Below are the code and all the weights of a small trained network. Each question names an input and a target symbol and asks about switching units off, where a switched-off unit gives its printed mean instead of its output.

import numpy as np


def w(rows, s, z=0):
    codes = np.array(rows[::2]) - 128.0
    scale = np.full(codes.shape[1], s)
    scale[-1] = z or s
    return codes * scale


def norm(h):
    return h / np.sqrt((h * h).mean(-1, keepdims=True) + 1e-5)


def f(y):
    return np.maximum(y, 0)


def softmax(a):
    e = np.exp(a - a.max(-1, keepdims=True))
    return e / e.sum(-1, keepdims=True)


def log_softmax(a):
    a = a - a.max(-1, keepdims=True)
    return a - np.log(np.exp(a).sum(-1, keepdims=True))


def net(x, mask):
    ids = ['αγδεζηθλμξπστψω'.index(c) for c in x.split()]
    T = len(ids)
    res = E[ids] + P[:T]
    u = 0
    for l in range(2):
        r = norm(res)
        for j in range(2):
            rows = slice(3 * j, 3 * j + 3)
            q, k, v = (r @ M[l][rows].T for M in (Q, K, V))
            z = softmax(np.where(np.tri(T) > 0, q @ k.T / 3**0.5, -1e9)) @ v
            o = O[l][rows]
            res = res + np.where(mask[u + j], z, o[:, -1]) @ o[:, :-1]
        u += 2
        y = f(norm(res) @ A[l][:, :-1].T + A[l][:, -1])
        res = res + np.where(mask[u : u + 8], y, B[l][:, -1]) @ B[l][:, :-1]
        u += 8
    return log_softmax(norm(res)[-1] @ U[:, :-1].T + U[:, -1])


Q, K, V, O, A, B = {}, {}, {}, {}, {}, {}
E = w([
[136,132,187],'α',
[181,113,134],'γ',
[133,134,187],'δ',
[198,101,134],'ε',
[61,91,42],'ζ',
[156,166,49],'η',
[164,157,93],'θ',
[81,192,153],'λ',
[86,166,215],'μ',
[186,153,106],'ξ',
[231,78,159],'π',
[133,27,119],'σ',
[152,131,194],'τ',
[151,8,136],'ψ',
[158,153,150],'ω',
],0.014)
P = w([
[100,176,17],'0',
[184,91,2],'1',
[136,202,204],'2',
[68,83,103],'3',
[145,71,94],'4',
[101,188,222],'5',
[48,85,105],'6',
[143,76,97],'7',
[94,171,230],'8',
[60,90,117],'9',
[237,31,65],'10',
[80,141,234],'11',
[34,122,99],'12',
[142,82,96],'13',
],0.0089)
Q[0] = w([
[98,195,129],'0.h1',
[106,131,157],'0.h1',
[67,119,232],'0.h1',
[145,127,7],'0.h2',
[167,115,105],'0.h2',
[93,86,100],'0.h2',
],0.015)
K[0] = w([
[102,188,83],'0.h1',
[126,148,145],'0.h1',
[146,198,217],'0.h1',
[114,58,253],'0.h2',
[122,62,149],'0.h2',
[76,149,172],'0.h2',
],0.014)
V[0] = w([
[81,151,90],'0.h1',
[186,243,204],'0.h1',
[124,162,160],'0.h1',
[71,98,2],'0.h2',
[88,21,217],'0.h2',
[119,144,116],'0.h2',
],0.0029)
O[0] = w([
[165,143,94,106],'0.h1',
[2,169,96,7],'0.h1',
[60,149,132,70],'0.h1',
[76,201,66,254],'0.h2',
[230,82,132,62],'0.h2',
[120,136,134,130],'0.h2',
],0.0046,0.00067)
A[0] = w([
[176,96,123,160],'0.n1',
[191,156,198,142],'0.n2',
[141,161,142,70],'0.n3',
[85,95,108,117],'0.n4',
[146,185,147,63],'0.n5',
[183,246,211,3],'0.n6',
[90,210,236,148],'0.n7',
[148,175,142,60],'0.n8',
],0.011,0.0033)
B[0] = w([
[116,91,95,215],'0.n1',
[152,161,92,197],'0.n2',
[115,159,143,140],'0.n3',
[162,166,154,176],'0.n4',
[131,171,162,152],'0.n5',
[107,205,248,195],'0.n6',
[170,74,75,253],'0.n7',
[118,167,128,144],'0.n8',
],0.018,0.0054)
Q[1] = w([
[74,170,168],'1.h1',
[146,83,3],'1.h1',
[155,103,95],'1.h1',
[116,80,71],'1.h2',
[126,129,11],'1.h2',
[115,79,59],'1.h2',
],0.012)
K[1] = w([
[79,162,120],'1.h1',
[246,97,186],'1.h1',
[160,108,136],'1.h1',
[92,134,139],'1.h2',
[90,71,217],'1.h2',
[67,117,175],'1.h2',
],0.013)
V[1] = w([
[100,91,102],'1.h1',
[139,112,128],'1.h1',
[67,83,81],'1.h1',
[249,139,90],'1.h2',
[90,35,99],'1.h2',
[174,59,166],'1.h2',
],0.013)
O[1] = w([
[65,107,118,179],'1.h1',
[119,122,142,155],'1.h1',
[16,85,95,190],'1.h1',
[198,172,185,253],'1.h2',
[87,10,167,137],'1.h2',
[204,86,141,90],'1.h2',
],0.013,0.004)
A[1] = w([
[129,121,103,121],'1.n1',
[109,174,145,181],'1.n2',
[76,151,252,147],'1.n3',
[109,111,164,127],'1.n4',
[99,109,105,135],'1.n5',
[129,99,150,253],'1.n6',
[80,157,189,126],'1.n7',
[142,137,84,54],'1.n8',
],0.019,0.0032)
B[1] = w([
[106,133,142,171],'1.n1',
[141,65,146,192],'1.n2',
[10,175,252,254],'1.n3',
[156,164,126,166],'1.n4',
[171,149,136,191],'1.n5',
[119,191,122,210],'1.n6',
[141,147,175,200],'1.n7',
[158,189,137,180],'1.n8',
],0.02,0.0063)
U = w([
[121,151,221,205],'α',
[143,151,177,254],'γ',
[132,135,157,103],'δ',
[128,134,131,104],'ε',
[42,116,8,186],'ζ',
[114,158,65,73],'η',
[118,154,73,64],'θ',
[104,165,67,51],'λ',
[132,148,78,24],'μ',
[148,172,57,106],'ξ',
[186,119,108,80],'π',
[134,37,100,173],'σ',
[197,148,104,107],'τ',
[146,6,116,204],'ψ',
[160,144,85,63],'ω',
],0.011,0.0035)

Each question gives the input, a string of symbols that net reads in full, and the target symbol t.
The units are the heads (3 rows each of Q, K, V and O) and the neurons (one row each of A and B). Each row of codes is followed by its name. A weight is (code - 128) times the scale printed after its matrix; where a second scale follows, it is the last column's (O, A, B and U).
mask holds one flag per unit, layer by layer, with each layer's heads first. A switched-off unit (its flag False) gives its mean, the last column of its rows in O or B, instead of its output. The means were averaged over made-up inputs and are rounded, as every weight is.
A unit's drop is (log p(t) with every unit on - log p(t) with that unit switched off) / (log p(t) with every unit on - log p(t) with every unit switched off).
The circuit of an input: a set's keep is (log p(t) with only the set's units on - log p(t) with every unit switched off) / (log p(t) with every unit on - log p(t) with every unit switched off). Starting from the 12 units with the biggest drops (on a tie, the unit counted first), units are removed one at a time, each time the one whose removal leaves the highest keep (on an exact tie, the one counted first), for as long as the keep stays at least 0.8.
units of the circuit, in order: the units of the circuit, biggest drop first
most important unit: the unit with the biggest drop
top k neurons in layer l: the k neurons of layer l with the biggest drops, biggest first
heads that matter: for each layer, one digit per head in row order, 1 if its drop is at least 0.15 and else 0, layers parted by /
input ξ τ ζ ψ μ, target ψ: units of the circuit, in order	(1.h2, 0.n7)
input ξ ζ ζ ψ, target ζ: most important unit	0.n6
input α θ μ σ γ ζ α ω ζ η, target ζ: heads that matter	01 / 01
input ζ ζ ξ λ ε ψ δ, target ψ: top 3 neurons in layer 0	(0.n2, 0.n6, 0.n7)
input ζ σ π ψ λ, target ψ: units of the circuit, in order	(1.h2, 0.n7)
input σ γ η ζ η ω μ δ σ ζ γ ζ ξ, target ζ: units of the circuit, in order	(1.h2, 0.n6)
input ψ ε τ α γ η τ η τ γ τ ψ ω, target ψ: units of the circuit, in order	(1.h2, 1.n3, 0.n7)
input ζ ξ ζ θ, target ζ: units of the circuit, in order	(1.h2, 0.n2, 1.n3)
input ζ ξ θ ξ τ π μ γ ζ θ, target ζ: heads that matter	11 / 01
input λ ψ ζ η, target ζ: heads that matter	00 / 11
input η ξ θ ξ η ζ ψ, target ζ: top 2 neurons in layer 0	(0.n6, 0.n2)
input η γ ζ τ, target ζ: heads that matter	01 / 11
input ζ ζ ψ λ, target ψ: units of the circuit, in order	(1.h2, 0.n7, 1.n3, 0.n6)
input ψ ω γ ω δ ψ ψ τ, target ψ: heads that matter	10 / 01
input ψ ζ η η ξ ψ θ, target ψ: units of the circuit, in order	(1.h2, 1.n3, 0.n6, 0.n7)
input η ψ τ α σ, target ψ: top 2 neurons in layer 1	(1.n3, 1.n8)
input σ λ θ θ ψ ζ σ ψ, target ψ: heads that matter	00 / 00
input θ ζ θ τ λ ε μ ψ ζ ω ζ ζ γ, target ζ: top 2 neurons in layer 0	(0.n2, 0.n7)
input σ σ τ ξ θ ξ θ η ω η δ ζ ξ, target ζ: top 3 neurons in layer 0	(0.n2, 0.n6, 0.n7)
input ζ σ π ψ ζ, target ψ: most important unit	1.h2
input ω ζ γ ξ δ ψ η γ, target ψ: top 3 neurons in layer 0	(0.n2, 0.n6, 0.n1)
input π ψ θ ζ ε ψ ζ η, target ψ: top 3 neurons in layer 0	(0.n7, 0.n2, 0.n6)
input σ θ ξ ζ ζ ζ γ ζ, target ζ: top 2 neurons in layer 0	(0.n2, 0.n7)
input ζ σ θ λ ψ, target ψ: top 3 neurons in layer 0	(0.n2, 0.n6, 0.n7)
input ω τ π γ θ γ γ ζ σ ε σ ω ε, target ψ: top 3 neurons in layer 0	(0.n2, 0.n1, 0.n7)
